Here is a tiny trained network, its code and every weight. The questions are about switching its units off for an input and a target symbol, where a switched-off unit gives its printed mean instead of its output.

import numpy as np


def w(rows, s, z=0):
    codes = np.array(rows[::2]) - 128.0
    scale = np.full(codes.shape[1], s)
    scale[-1] = z or s
    return codes * scale


def f(y):
    return y / 2 * (1 + np.tanh(0.7978845608 * (y + 0.044715 * y**3)))


def softmax(a):
    e = np.exp(a - a.max(-1, keepdims=True))
    return e / e.sum(-1, keepdims=True)


def log_softmax(a):
    a = a - a.max(-1, keepdims=True)
    return a - np.log(np.exp(a).sum(-1, keepdims=True))


def net(x, mask):
    ids = ['ΓΠΨαδζηξφ'.index(c) for c in x.split()]
    T = len(ids)
    res = E[ids] + P[:T]
    u = 0
    for l in range(3):
        q, k, v = (res @ M[l].T for M in (Q, K, V))
        z = softmax(np.where(np.tri(T) > 0, q @ k.T / 3**0.5, -1e9)) @ v
        res = res + np.where(mask[u], z, O[l][:, -1]) @ O[l][:, :-1]
        u += 1
        y = f(res @ A[l][:, :-1].T + A[l][:, -1])
        res = res + np.where(mask[u : u + 4], y, B[l][:, -1]) @ B[l][:, :-1]
        u += 4
    return log_softmax(res[-1] @ U[:, :-1].T + U[:, -1])


Q, K, V, O, A, B = {}, {}, {}, {}, {}, {}
E = w([
[187,115,250],'Γ',
[172,41,39],'Π',
[134,205,72],'Ψ',
[162,207,77],'α',
[135,100,93],'δ',
[129,96,88],'ζ',
[214,152,161],'η',
[88,212,115],'ξ',
[119,151,163],'φ',
],0.014)
P = w([
[136,153,79],'0',
[104,144,163],'1',
[93,172,125],'2',
[173,202,167],'3',
[148,255,226],'4',
[151,240,212],'5',
[127,249,208],'6',
[143,244,209],'7',
],0.0054)
Q[0] = w([
[187,255,85],'L0H0',
[130,190,123],'L0H0',
[144,75,200],'L0H0',
],0.0085)
K[0] = w([
[72,120,62],'L0H0',
[215,54,168],'L0H0',
[45,148,255],'L0H0',
],0.0089)
V[0] = w([
[221,85,1],'L0H0',
[80,30,150],'L0H0',
[246,177,201],'L0H0',
],0.0083)
O[0] = w([
[205,169,86,254],'L0H0',
[87,143,87,111],'L0H0',
[250,146,151,116],'L0H0',
],0.011,0.0082)
A[0] = w([
[100,239,22,183],'L0N0',
[210,100,27,253],'L0N1',
[14,158,163,38],'L0N2',
[67,254,31,171],'L0N3',
],0.0085,0.0039)
B[0] = w([
[192,254,173,219],'L0N0',
[97,55,202,247],'L0N1',
[57,55,33,124],'L0N2',
[234,146,101,201],'L0N3',
],0.0056,0.015)
Q[1] = w([
[55,152,124],'L1H0',
[202,210,2],'L1H0',
[59,137,136],'L1H0',
],0.0075)
K[1] = w([
[151,174,238],'L1H0',
[62,61,133],'L1H0',
[219,254,233],'L1H0',
],0.0077)
V[1] = w([
[40,91,200],'L1H0',
[182,168,9],'L1H0',
[118,83,119],'L1H0',
],0.011)
O[1] = w([
[48,188,144,2],'L1H0',
[183,152,192,215],'L1H0',
[2,119,132,125],'L1H0',
],0.0091,0.012)
A[1] = w([
[216,105,168,62],'L1N0',
[96,1,140,254],'L1N1',
[215,129,143,26],'L1N2',
[194,104,183,18],'L1N3',
],0.0087,0.0065)
B[1] = w([
[111,137,98,251],'L1N0',
[121,255,175,156],'L1N1',
[161,33,88,236],'L1N2',
[131,112,113,205],'L1N3',
],0.0088,0.02)
Q[2] = w([
[52,72,187],'L2H0',
[171,12,141],'L2H0',
[99,65,177],'L2H0',
],0.011)
K[2] = w([
[150,254,187],'L2H0',
[159,132,172],'L2H0',
[26,105,145],'L2H0',
],0.0092)
V[2] = w([
[46,10,118],'L2H0',
[85,155,131],'L2H0',
[135,92,92],'L2H0',
],0.011)
O[2] = w([
[69,155,58,95],'L2H0',
[140,88,210,5],'L2H0',
[3,40,85,208],'L2H0',
],0.008,0.03)
A[2] = w([
[93,97,95,31],'L2N0',
[95,106,75,1],'L2N1',
[182,7,127,150],'L2N2',
[93,136,133,68],'L2N3',
],0.012,0.0043)
B[2] = w([
[23,80,233,176],'L2N0',
[107,34,166,199],'L2N1',
[59,146,72,255],'L2N2',
[1,169,190,125],'L2N3',
],0.0091,0.028)
U = w([
[215,172,46,202],'Γ',
[166,215,53,252],'Π',
[106,200,115,95],'Ψ',
[138,191,152,206],'α',
[211,108,152,120],'δ',
[139,140,153,71],'ζ',
[96,137,200,41],'η',
[255,64,172,150],'ξ',
[87,127,152,1],'φ',
],0.0067,0.0034)

Each question gives the input, a string of symbols that net reads in full, and the target symbol t.
The units are the heads (3 rows each of Q, K, V and O) and the neurons (one row each of A and B). Each row of codes is followed by its name. A weight is (code - 128) times the scale printed after its matrix; where a second scale follows, it is the last column's (O, A, B and U).
mask holds one flag per unit, layer by layer, with each layer's heads first. A switched-off unit (its flag False) gives its mean, the last column of its rows in O or B, instead of its output. The means were averaged over made-up inputs and are rounded, as every weight is.
A unit's drop is (log p(t) with every unit on - log p(t) with that unit switched off) / (log p(t) with every unit on - log p(t) with every unit switched off).
The circuit of an input: a set's keep is (log p(t) with only the set's units on - log p(t) with every unit switched off) / (log p(t) with every unit on - log p(t) with every unit switched off). Starting from the 12 units with the biggest drops (on a tie, the unit counted first), units are removed one at a time, each time the one whose removal leaves the highest keep (on an exact tie, the one counted first), for as long as the keep stays at least 0.8.
circuit, biggest first: the units of the circuit, biggest drop first
unit that matters most: the unit with the biggest drop
k most important neurons: the k neurons with the biggest drops, biggest first
top k neurons in layer l: the k neurons of layer l with the biggest drops, biggest first
drop of u: that unit's drop, to one decimal
input Π Π Π Π δ, target φ: unit that matters most	L1N2
input ζ ζ α Π Γ, target Γ: top 3 neurons in layer 2	L2N0, L2N1, L2N2
input Π Γ Π Γ, target Π: top 2 neurons in layer 0	L0N1, L0N3
input Π α Ψ ζ Π ξ δ, target φ: 4 most important neurons	L1N2, L0N0, L1N1, L2N0
input Π Γ δ Π δ Γ, target Π: circuit, biggest first	L2N1, L2N0
input ξ ξ ξ Γ Π ζ φ, target ξ: 3 most important neurons	L2N2, L0N1, L1N2
input ζ ζ Π α Ψ, target Γ: top 2 neurons in layer 2	L2N0, L2N2
input ξ Π ζ Π ζ φ φ Π, target ξ: 4 most important neurons	L2N2, L1N2, L0N0, L1N1
input δ Π Π φ, target Γ: top 2 neurons in layer 2	L2N0, L2N1
input Π ζ α φ, target φ: top 3 neurons in layer 2	L2N0, L2N1, L2N2
input Π ζ η, target φ: 4 most important neurons	L1N2, L0N0, L1N1, L2N0
input Π Π ξ α φ ζ, target φ: 4 most important neurons	L1N2, L0N0, L2N0, L1N1
input Π Π Π ζ ζ ξ ζ, target φ: drop of L2H0	1.6
input ζ Π ξ Π ζ Π Ψ, target Γ: drop of L2N1	0.1
input Π ζ Π ξ α η, target φ: drop of L1N0	0.1
input ξ Π Π φ Π α Π, target ξ: unit that matters most	L2H0
input Π ξ δ φ, target φ: drop of L2H0	1.5
